Here is a tiny trained network, its code and every weight. The questions are about switching its units off for an input and a class, where a switched-off unit gives its printed mean instead of its output.

import numpy as np


def w(rows, s, z=0):
    codes = np.array(rows[::2]) - 128.0
    scale = np.full(codes.shape[1], s)
    scale[-1] = z or s
    return codes * scale


def f(y):
    return y / 2 * (1 + np.tanh(0.7978845608 * (y + 0.044715 * y**3)))


def log_softmax(a):
    a = a - a.max(-1, keepdims=True)
    return a - np.log(np.exp(a).sum(-1, keepdims=True))


def net(x, mask):
    res = np.array(x, float).reshape(1, 8) / 4 @ E
    y = f(res @ A[0][:, :-1].T + A[0][:, -1])
    res = res + np.where(mask, y, B[0][:, -1]) @ B[0][:, :-1]
    return log_softmax(res[-1] @ U[:, :-1].T + U[:, -1])


A, B = {}, {}
E = w([
[148,144,77,80,119,8,88,254,75,66,148,171],'x0',
[96,156,95,111,167,130,98,152,55,82,102,124],'x1',
[42,147,154,101,199,122,77,66,161,149,59,234],'x2',
[157,120,113,63,53,92,143,138,82,247,61,145],'x3',
[63,98,150,68,79,214,87,120,144,99,212,211],'x4',
[93,126,75,109,140,114,93,179,177,81,44,150],'x5',
[128,147,212,90,209,53,92,134,92,93,203,209],'x6',
[123,215,108,112,60,141,164,183,95,203,180,115],'x7',
],0.0082)
A[0] = w([
[190,91,127,94,138,88,130,158,108,147,129,142,95],'n1',
[112,14,85,115,94,178,98,68,181,62,86,147,130],'n2',
[126,50,100,92,121,145,86,131,191,107,92,132,107],'n3',
[219,92,158,157,50,195,186,126,105,179,239,76,161],'n4',
[74,99,139,98,74,163,122,122,142,153,122,179,39],'n5',
[95,103,208,43,152,104,63,106,133,119,213,217,115],'n6',
[133,132,117,69,101,54,131,132,38,236,49,140,131],'n7',
[182,111,79,136,140,87,122,161,125,139,74,119,159],'n8',
[202,113,153,197,212,68,140,111,80,39,148,97,147],'n9',
[176,67,92,110,111,29,147,161,119,144,78,107,116],'n10',
[136,104,118,123,141,114,171,117,170,127,123,145,120],'n11',
[160,126,84,139,118,89,88,201,125,66,101,123,60],'n12',
[204,175,165,137,118,3,150,167,148,203,160,152,135],'n13',
[99,166,86,107,196,151,66,142,134,132,78,168,70],'n14',
[119,103,156,131,130,149,166,180,137,139,153,118,99],'n15',
[122,115,127,134,130,92,138,119,115,115,113,87,3],'n16',
[149,83,180,125,128,149,114,20,146,167,82,120,109],'n17',
[138,133,215,163,163,156,169,1,136,225,119,131,143],'n18',
],0.0082,0.0049)
B[0] = w([
[158,122,109,73,100,87,131,161,88,117,134,118,158],'n1',
[58,113,159,118,144,142,142,57,172,191,156,143,211],'n2',
[126,121,150,184,130,139,153,105,159,193,127,130,172],'n3',
[141,189,51,116,72,226,173,81,125,144,249,29,244],'n4',
[181,111,143,159,187,103,99,130,120,89,166,113,163],'n5',
[170,179,123,80,142,119,82,197,41,4,154,159,250],'n6',
[90,216,115,12,54,187,135,156,69,92,176,150,223],'n7',
[166,148,128,121,73,111,141,204,125,158,119,79,181],'n8',
[144,83,161,152,250,101,45,147,143,107,117,129,209],'n9',
[168,146,83,108,99,102,127,198,99,128,128,98,195],'n10',
[111,144,133,118,154,97,95,122,104,159,165,102,136],'n11',
[160,75,145,161,152,123,162,177,181,176,82,97,174],'n12',
[44,149,114,35,103,134,110,131,173,187,31,182,207],'n13',
[142,142,117,108,72,192,112,103,105,123,211,123,182],'n14',
[125,113,112,97,129,139,100,125,114,136,110,94,134],'n15',
[131,121,120,156,144,101,164,158,117,72,118,114,126],'n16',
[88,111,128,170,129,177,120,53,194,185,184,98,200],'n17',
[68,72,149,189,168,193,147,2,193,202,133,106,241],'n18',
],0.008,0.013)
U = w([
[115,195,85,87,16,160,145,134,114,173,144,99,210],'0',
[73,88,137,188,170,137,121,62,219,212,122,126,215],'1',
[185,118,116,199,157,138,118,116,117,96,177,50,122],'2',
[180,117,137,160,108,66,203,80,82,115,83,167,2],'3',
[125,151,141,93,154,95,74,149,69,47,131,203,119],'4',
[179,105,123,127,147,2,103,198,129,152,56,121,80],'5',
[158,75,128,184,64,104,192,155,121,170,89,148,10],'6',
],0.0095,0.0047)

Each question gives the input, the list of numbers given to net, and the class t.
The units are the neurons (one row each of A and B). Each row of codes is followed by its name. A weight is (code - 128) times the scale printed after its matrix; where a second scale follows, it is the last column's (A, B and U).
mask holds one flag per neuron, in row order. A switched-off neuron (its flag False) gives its mean, the last column of its row in B, instead of its output. The means were averaged over made-up inputs and are rounded, as every weight is.
A unit's drop is (log p(t) with every unit on - log p(t) with that unit switched off) / (log p(t) with every unit on - log p(t) with every unit switched off).
The circuit of an input: a set's keep is (log p(t) with only the set's units on - log p(t) with every unit switched off) / (log p(t) with every unit on - log p(t) with every unit switched off). Starting from the 12 units with the biggest drops (on a tie, the unit counted first), units are removed one at a time, each time the one whose removal leaves the highest keep (on an exact tie, the one counted first), for as long as the keep stays at least 0.8.
circuit, biggest first: the units of the circuit, biggest drop first
k most important neurons: the k neurons with the biggest drops, biggest first
drop when u is switched off: that unit's drop, to one decimal
input [2,0,-2,-5,-3,-5,-6,-8], class 1: circuit, biggest first => n6
input [7,2,3,-6,-5,1,6,5], class 5: circuit, biggest first => n12; n4
input [-7,-1,-6,-4,-1,1,2,-1], class 1: 2 most important neurons => n6; n18
input [7,-5,-5,-4,3,7,-3,-5], class 5: 3 most important neurons => n18; n4; n17
input [5,-7,8,1,-8,8,5,-7], class 5: 2 most important neurons => n12; n8
input [8,-3,-4,-8,3,0,-8,-1], class 2: 3 most important neurons => n18; n13; n7
input [-3,-7,-3,-2,4,-6,5,-1], class 2: circuit, biggest first => n6; n4; n7; n18
input [-6,8,-1,-1,-8,2,8,8], class 4: 2 most important neurons => n4; n17
input [-3,7,-3,-4,-5,-1,-8,-4], class 1: 2 most important neurons => n6; n2
input [3,-3,7,1,-7,5,6,-8], class 5: 4 most important neurons => n8; n12; n4; n10
input [-1,-4,7,6,5,3,2,0], class 4: 2 most important neurons => n6; n4
input [3,-1,5,-4,-8,-7,7,-3], class 4: 2 most important neurons => n6; n12
input [-1,-6,4,7,-2,-5,-7,-4], class 1: 2 most important neurons => n18; n17
input [0,-4,-4,-3,6,-1,-3,-8], class 1: circuit, biggest first => n2
input [4,-2,0,-7,2,-3,-7,-3], class 1: 2 most important neurons => n6; n2
input [2,8,-5,-5,4,0,-2,1], class 2: drop when n7 is switched off => 0.2
input [7,1,-5,-7,-5,-3,-4,-1], class 5: drop when n18 is switched off => 0.1
input [6,4,2,4,4,-8,5,1], class 4: drop when n18 is switched off => 0.0
